Below are the code and all the weights of a small trained network. Each question names an input and a target symbol and asks about switching units off, where a switched-off unit gives its printed mean instead of its output.

import numpy as np


def w(rows, s, z=0):
    codes = np.array(rows[::2]) - 128.0
    scale = np.full(codes.shape[1], s)
    scale[-1] = z or s
    return codes * scale


def f(y):
    return y / 2 * (1 + np.tanh(0.7978845608 * (y + 0.044715 * y**3)))


def softmax(a):
    e = np.exp(a - a.max(-1, keepdims=True))
    return e / e.sum(-1, keepdims=True)


def log_softmax(a):
    a = a - a.max(-1, keepdims=True)
    return a - np.log(np.exp(a).sum(-1, keepdims=True))


def net(x, mask):
    ids = ['ΦΨβδζξ'.index(c) for c in x.split()]
    T = len(ids)
    res = E[ids] + P[:T]
    u = 0
    for l in range(2):
        r = res
        for j in range(2):
            rows = slice(4 * j, 4 * j + 4)
            q, k, v = (r @ M[l][rows].T for M in (Q, K, V))
            z = softmax(np.where(np.tri(T) > 0, q @ k.T / 4**0.5, -1e9)) @ v
            o = O[l][rows]
            res = res + np.where(mask[u + j], z, o[:, -1]) @ o[:, :-1]
        u += 2
        y = f(res @ A[l][:, :-1].T + A[l][:, -1])
        res = res + np.where(mask[u : u + 12], y, B[l][:, -1]) @ B[l][:, :-1]
        u += 12
    return log_softmax(res[-1] @ U[:, :-1].T + U[:, -1])


Q, K, V, O, A, B = {}, {}, {}, {}, {}, {}
E = w([
[205,80,121,46,119,53,43,212,161],'Φ',
[122,108,201,109,147,89,225,67,155],'Ψ',
[166,194,173,146,207,252,131,157,93],'β',
[226,41,155,86,188,230,89,39,169],'δ',
[158,228,66,30,111,60,90,143,76],'ζ',
[142,58,150,232,42,152,194,194,127],'ξ',
],0.0027)
P = w([
[55,136,95,86,125,135,119,147,190],'0',
[187,44,56,92,221,122,199,154,2],'1',
[142,147,197,42,45,162,85,159,105],'2',
[139,165,135,141,163,93,96,128,217],'3',
[218,46,105,161,219,108,224,121,14],'4',
[177,160,236,74,44,162,111,137,131],'5',
[163,185,169,209,148,92,75,68,216],'6',
[230,62,157,221,194,130,222,57,28],'7',
[178,126,244,74,56,191,145,130,152],'8',
],0.0038)
Q[0] = w([
[125,37,83,185,177,133,253,104,56],'0.h1',
[205,116,153,97,149,211,149,120,77],'0.h1',
[27,81,55,185,183,171,117,108,104],'0.h1',
[101,86,174,96,45,202,155,149,49],'0.h1',
[128,138,134,129,132,141,120,132,156],'0.h2',
[116,136,140,126,134,134,126,114,140],'0.h2',
[165,119,129,128,121,116,145,138,140],'0.h2',
[136,101,145,120,114,129,128,112,134],'0.h2',
],0.033)
K[0] = w([
[1,107,61,35,115,143,172,185,178],'0.h1',
[78,135,148,85,137,242,123,122,184],'0.h1',
[165,125,86,25,132,98,66,193,63],'0.h1',
[131,74,165,55,76,212,211,163,83],'0.h1',
[138,130,148,139,132,141,115,125,151],'0.h2',
[129,119,134,126,129,160,115,121,146],'0.h2',
[132,123,129,155,103,112,148,151,120],'0.h2',
[112,101,107,124,133,110,139,104,149],'0.h2',
],0.027)
V[0] = w([
[182,55,121,138,181,233,66,121,160],'0.h1',
[128,157,98,214,78,164,78,251,80],'0.h1',
[69,149,143,179,174,183,227,153,151],'0.h1',
[116,252,114,83,202,195,114,89,73],'0.h1',
[110,170,146,120,88,148,112,139,163],'0.h2',
[143,153,133,133,90,129,125,147,133],'0.h2',
[134,116,117,121,133,138,131,115,103],'0.h2',
[104,126,139,114,122,125,136,103,167],'0.h2',
],0.013)
O[0] = w([
[171,80,122,4,81,227,99,130,137,203],'0.h1',
[255,173,99,199,20,105,57,160,110,2],'0.h1',
[144,113,171,218,137,231,162,176,108,146],'0.h1',
[188,228,103,105,159,163,244,146,189,155],'0.h1',
[76,131,121,158,93,127,134,123,180,78],'0.h2',
[84,129,119,137,134,128,153,132,147,104],'0.h2',
[129,119,125,117,128,144,124,133,103,148],'0.h2',
[152,154,132,154,111,128,93,135,144,115],'0.h2',
],0.008,0.0022)
A[0] = w([
[97,129,149,127,147,149,103,104,162,94],'0.n1',
[93,104,36,255,103,128,90,125,198,59],'0.n2',
[77,122,114,90,120,148,74,124,169,50],'0.n3',
[197,118,107,191,146,109,195,150,77,55],'0.n4',
[130,150,142,111,102,126,134,136,131,7],'0.n5',
[147,112,80,140,167,83,68,118,135,77],'0.n6',
[156,67,128,165,102,103,108,137,42,56],'0.n7',
[69,137,170,135,64,114,40,146,149,154],'0.n8',
[132,158,162,114,100,92,145,151,161,99],'0.n9',
[77,215,80,122,102,77,106,109,173,67],'0.n10',
[139,77,74,123,122,109,155,105,84,132],'0.n11',
[91,116,105,173,249,78,155,105,150,137],'0.n12',
],0.012,0.0016)
B[0] = w([
[110,119,139,104,54,110,126,116,135,153],'0.n1',
[49,127,176,33,226,141,195,131,127,122],'0.n2',
[133,126,30,161,78,92,133,100,206,155],'0.n3',
[109,92,27,24,135,101,120,85,182,187],'0.n4',
[134,125,99,179,142,161,90,90,173,114],'0.n5',
[213,91,118,191,175,85,81,69,179,125],'0.n6',
[126,208,78,167,127,196,93,17,67,166],'0.n7',
[93,1,119,134,115,117,172,205,122,140],'0.n8',
[108,121,129,189,180,168,83,132,148,127],'0.n9',
[49,164,101,94,154,151,8,96,104,128],'0.n10',
[135,110,138,110,173,102,136,86,72,159],'0.n11',
[172,77,78,204,80,164,104,154,58,253],'0.n12',
],0.0097,0.004)
Q[1] = w([
[121,127,89,134,60,179,71,152,152],'1.h1',
[46,106,227,126,176,44,194,140,87],'1.h1',
[19,121,219,128,220,90,183,128,167],'1.h1',
[146,159,92,124,111,112,121,133,149],'1.h1',
[30,196,175,173,130,156,50,151,119],'1.h2',
[117,187,126,183,193,68,131,133,135],'1.h2',
[122,210,162,104,172,80,114,40,156],'1.h2',
[96,109,153,100,92,179,104,209,255],'1.h2',
],0.013)
K[1] = w([
[134,167,222,166,52,80,88,108,198],'1.h1',
[163,80,30,85,164,171,136,91,39],'1.h1',
[143,124,57,54,227,99,186,41,27],'1.h1',
[140,136,141,160,142,138,108,127,165],'1.h1',
[230,71,132,119,117,87,126,23,36],'1.h2',
[179,128,62,93,174,153,95,101,141],'1.h2',
[104,127,84,19,230,116,128,113,124],'1.h2',
[246,175,242,83,95,182,122,115,168],'1.h2',
],0.012)
V[1] = w([
[132,123,126,143,120,127,142,122,140],'1.h1',
[117,119,124,112,158,136,141,128,79],'1.h1',
[54,169,207,201,8,139,97,145,220],'1.h1',
[106,154,139,161,93,126,109,112,179],'1.h1',
[166,90,140,158,103,103,145,169,168],'1.h2',
[153,120,105,181,75,83,105,123,178],'1.h2',
[151,114,125,175,106,180,255,87,95],'1.h2',
[88,151,101,136,131,164,119,75,92],'1.h2',
],0.0075)
O[1] = w([
[140,116,126,122,151,128,137,122,131,128],'1.h1',
[85,134,151,125,155,125,111,139,120,161],'1.h1',
[255,175,63,156,9,117,61,114,140,4],'1.h1',
[192,117,94,126,84,145,105,105,132,65],'1.h1',
[151,120,214,102,73,108,87,93,117,153],'1.h2',
[183,123,147,116,87,122,141,85,65,98],'1.h2',
[57,103,153,112,56,211,28,144,146,209],'1.h2',
[109,128,48,149,169,132,156,162,122,142],'1.h2',
],0.005,0.003)
A[1] = w([
[168,165,102,148,113,64,212,143,100,55],'1.n1',
[97,207,105,126,155,122,59,95,115,124],'1.n2',
[148,164,212,208,163,194,102,133,83,11],'1.n3',
[133,97,159,117,99,16,57,157,191,65],'1.n4',
[180,163,78,130,64,153,82,108,131,6],'1.n5',
[84,186,143,99,73,186,124,85,78,32],'1.n6',
[193,180,198,122,110,68,156,65,40,43],'1.n7',
[100,110,149,119,118,113,77,60,165,83],'1.n8',
[217,254,208,152,133,197,133,236,178,158],'1.n9',
[95,208,106,129,159,121,53,94,116,118],'1.n10',
[132,106,129,180,45,158,94,183,48,216],'1.n11',
[159,150,111,20,70,147,156,127,203,152],'1.n12',
],0.0084,0.0021)
B[1] = w([
[137,72,162,210,109,58,89,166,220,160],'1.n1',
[85,158,130,139,159,119,93,58,165,152],'1.n2',
[132,88,60,85,166,114,169,108,131,168],'1.n3',
[177,96,76,226,169,87,192,159,159,140],'1.n4',
[41,111,161,160,182,106,155,175,136,194],'1.n5',
[143,125,127,156,181,50,110,154,144,164],'1.n6',
[193,205,194,121,147,231,141,191,170,160],'1.n7',
[146,145,67,141,180,103,161,183,119,147],'1.n8',
[242,156,223,245,234,154,128,126,138,217],'1.n9',
[83,172,124,137,167,112,108,47,151,153],'1.n10',
[139,171,117,170,15,144,121,105,28,248],'1.n11',
[171,188,116,2,53,113,110,115,204,253],'1.n12',
],0.0084,0.0058)
U = w([
[184,37,53,202,164,19,160,172,175,72],'Φ',
[134,107,99,182,26,175,101,131,30,182],'Ψ',
[236,211,224,186,186,189,123,151,169,140],'β',
[131,149,64,6,55,122,134,121,207,115],'δ',
[76,193,80,157,186,101,32,50,150,8],'ζ',
[10,56,229,86,209,137,212,189,99,214],'ξ',
],0.0018)

Each question gives the input, a string of symbols that net reads in full, and the target symbol t.
The units are the heads (4 rows each of Q, K, V and O) and the neurons (one row each of A and B). Each row of codes is followed by its name. A weight is (code - 128) times the scale printed after its matrix; where a second scale follows, it is the last column's (O, A, B and U).
mask holds one flag per unit, layer by layer, with each layer's heads first. A switched-off unit (its flag False) gives its mean, the last column of its rows in O or B, instead of its output. The means were averaged over made-up inputs and are rounded, as every weight is.
A unit's drop is (log p(t) with every unit on - log p(t) with that unit switched off) / (log p(t) with every unit on - log p(t) with every unit switched off).
The circuit of an input: a set's keep is (log p(t) with only the set's units on - log p(t) with every unit switched off) / (log p(t) with every unit on - log p(t) with every unit switched off). Starting from the 12 units with the biggest drops (on a tie, the unit counted first), units are removed one at a time, each time the one whose removal leaves the highest keep (on an exact tie, the one counted first), for as long as the keep stays at least 0.8.
units of the circuit, in order: the units of the circuit, biggest drop first
most important unit: the unit with the biggest drop
top k neurons: the k neurons with the biggest drops, biggest first
top k neurons in layer l: the k neurons of layer l with the biggest drops, biggest first
which heads matter: for each layer, one digit per head in row order, 1 if its drop is at least 0.15 and else 0, layers parted by /
drop of u: that unit's drop, to one decimal
input β Ψ Ψ β ξ, target δ: units of the circuit, in order -> (0.n4; 0.h1; 1.n12; 0.n12)
input β β Ψ Ψ Ψ β ξ Ψ, target δ: most important unit -> 0.n4
input Ψ ζ Ψ ζ ζ, target Ψ: units of the circuit, in order -> (0.n12; 0.h1; 1.n11; 1.h2)
input Ψ ξ Ψ Ψ Φ Φ ζ, target ζ: units of the circuit, in order -> (0.h1; 0.n10; 1.n10; 1.n2)
input δ Φ Φ ζ δ Φ, target δ: units of the circuit, in order -> (0.h1; 1.n12; 0.n3; 0.n12)
input ζ Φ ξ β β Φ, target β: units of the circuit, in order -> (0.h1; 1.n9; 0.n4; 1.h1)
input β δ Φ Ψ δ ξ Φ, target Φ: which heads matter -> 10 / 00
input Φ Ψ Φ, target ξ: which heads matter -> 10 / 10
input Φ δ β Ψ ξ, target β: top 2 neurons -> (1.n7; 0.n7)
input ξ ζ β Φ Φ ζ β Ψ, target ζ: top 2 neurons -> (0.n7; 0.n2)
input δ ξ δ Ψ Ψ β β δ, target ξ: which heads matter -> 10 / 10
input Φ ζ β Ψ Φ, target β: which heads matter -> 10 / 01
input ζ ζ ξ Ψ Ψ β β δ, target Φ: which heads matter -> 10 / 01
input ζ ζ Ψ δ Ψ β β ζ, target Φ: which heads matter -> 10 / 01
input β β Ψ ξ ζ Φ ζ ζ, target δ: most important unit -> 0.n4
input Φ δ ξ ζ β Ψ Ψ Ψ, target β: top 2 neurons -> (1.n7; 0.n8)
input δ Ψ ξ ζ ξ Ψ ξ ξ, target ξ: top 2 neurons in layer 0 -> (0.n12; 0.n11)
input ζ β ζ Ψ β, target Φ: top 3 neurons -> (0.n10; 1.n1; 0.n4)
input Φ δ ξ ζ ζ, target β: top 2 neurons -> (1.n7; 0.n8)
input ξ ζ ζ, target Ψ: most important unit -> 0.h1
input Ψ Ψ Ψ β Φ Ψ ξ Ψ ξ, target Ψ: top 3 neurons -> (0.n7; 1.n11; 0.n8)
input ζ δ β Ψ ζ Φ δ Φ, target Φ: top 2 neurons -> (0.n10; 1.n1)
input ζ Ψ Φ β Ψ, target Φ: top 3 neurons -> (0.n10; 1.n1; 0.n12)
input Φ β Ψ Ψ, target Ψ: top 2 neurons -> (0.n12; 1.n11)
input Ψ Φ ζ δ Ψ δ β ξ ξ, target Ψ: top 2 neurons -> (1.n11; 0.n8)
input Ψ Φ β Ψ δ, target Ψ: drop of 0.h1 -> 0.9
input δ β Ψ ξ β, target ξ: drop of 1.h1 -> 0.5
input ξ δ ξ β Ψ, target ζ: top neuron in layer 0 -> (0.n7)
